[[115 134 144 107 110 132 135]
 [139 107 146 120 140 121 148]
 [118 127 113 138 119 107 149]]	127

[[156 133 148 137 134 129 147]
 [132 138 142 138 135 141 138]
 [132 157 144 133 136 134 143]]	157

[[139 128 118 137]
 [129 128 134 151]
 [111 135 122 137]]	135

[[118 150 142 115]
 [110 121 135 152]
 [132 114 125 140]]	114

[[142 138 134 146 123 128]
 [117 122 150 128 151 129]
 [134 125 139 134 108 124]]	125

[[143 137 130 141 106 126]
 [127 126 140 142 155 131]
 [129 130 130 129 127 128]]	130

[[103 147 122 139 150]
 [124 139 123 126 121]
 [113 157 103 127 138]]	157
---
152	144	103	138	107 yields 152
135	101	139	118	116	102	141 yields 135
104	100	115	127	125 yields 104
135	137	110	138	150	113	109 yields 135
108	99	142	110 yields 108
109	136	135	149	138	135 yields 109
105	122	141	130	120	136 yields 105
153	142	148	148 yields 153
---
[[106 133 143 126 117 134 109]
 [104 139 129 119 122 127 114]
 [ 99 138 132 117 121 130 108]] Answer: 106

[[135 127 111 144]
 [154 135 129 122]
 [141 131 108 119]] Answer: 135

[[119 128 116 140 128 105 121]
 [130 129 111 130 134 108 127]
 [123 133 132 124 125 144 132]] Answer: 119

[[130 126 124 154 127 133]
 [131 127 134 120 132 127]
 [114 135 123 134 127 135]] Answer: 130

[[139 127 126 132 134]
 [120 123 131 149 120]
 [140 127 126 140 139]] Answer: 139

[[142 137 125 126 124 127]
 [150 133 119 119 125 133]
 [113 104 110 146 140 128]] Answer: 142

[[135 150 125 138 132 121 138]
 [133 127 120 138 136 122 131]
 [123 119 141 120 121 121 126]] Answer: 135
---
[[141 142 153 131 106 122 119]
 [123 115 116 128 133 129 135]] value 106

[123 134 157 109] value 134

[126 136 118 118 103] value 118

[[117 157 130 141 129]
 [124 120 126 109 101]] value 130

[149 150 123 135] value 150

[[152 144 151 114]
 [127 128 135 134]] value 144

[[126 151 154 152]
 [143 124 117 109]
 [135 122 121 122]] value 151

[[121 128 124 144 107]
 [113 117 114 102 110]
 [137 131 129 125 129]] value 124

[[129 118 111 126]
 [136 124 112 124]
 [130 117 106 127]] value 118
---
140  142  125  117  113
127  108  141  116  146
116  111  131  133  151
-> 151, 108

121  136  133  135  145
125  124  125  116  142
141  122  153  125  123
-> 153, 116

122  106  123  135  105  137 -> 137, 105

117  123  117  127  131
107  129  129  127  135
134  130  150  133  143
-> 150, 107

124  126  143  129  105  132
129  130  106  128  156  124
129  122  134  123  118  134
-> 156, 105

142  121  104  124  109 -> 142, 104
---
[142 142 149 151 150 132 124]: 142

[[143 116 118 139 150 147 126]
 [117 128 140 154 128 121 100]
 [157 141 111 128 128 154 128]]: 116

[126 137 106 100]: 137

[121 118 101 128 135 141]: 118

[106 115 139 130 144 143 122]: 115

[[154 123 150 149 100 117 104]
 [111 103 111 155 143 142 145]
 [143 156 148 106 112 112 114]]: 123

[[126 138 106 130]
 [131 122 149 128]]: 138

[106 133 136 142 147 118 129]: 133

[ 99 138 156 150 155 151 100]: 138
---
Q: [101 140 122 126 120 131 152]
A: 101, 152

Q: [112 155 144 102 113 134]
A: 112, 134

Q:
[[129 149 120 127 111 114 112]
 [114 152 143 138 146 112 115]
 [151 135 149 120 129 131 129]]
A: 129, 129

Q: [119 156 103 152]
A: 119, 152

Q: [122 106 114 156]
A: 122, 156

Q: [154 105 127 135 134 125 106]
A: 154, 106

Q: [126 101 116 120]
A: 126, 120

Q: [140 158 147 144]
A: 140, 144

Q: [150 120 119 124 151 125]
A: 150, 125
---
[126 129 136 104 113 137 100] Answer: 126
[136 142 146 130 121 104] Answer: 136
[ 98 114 119 122 121] Answer: 98
[110 134 121 135 103] Answer: 110
[128 107 138 123] Answer: 128
[142 101 111 150 152 127] Answer: 142
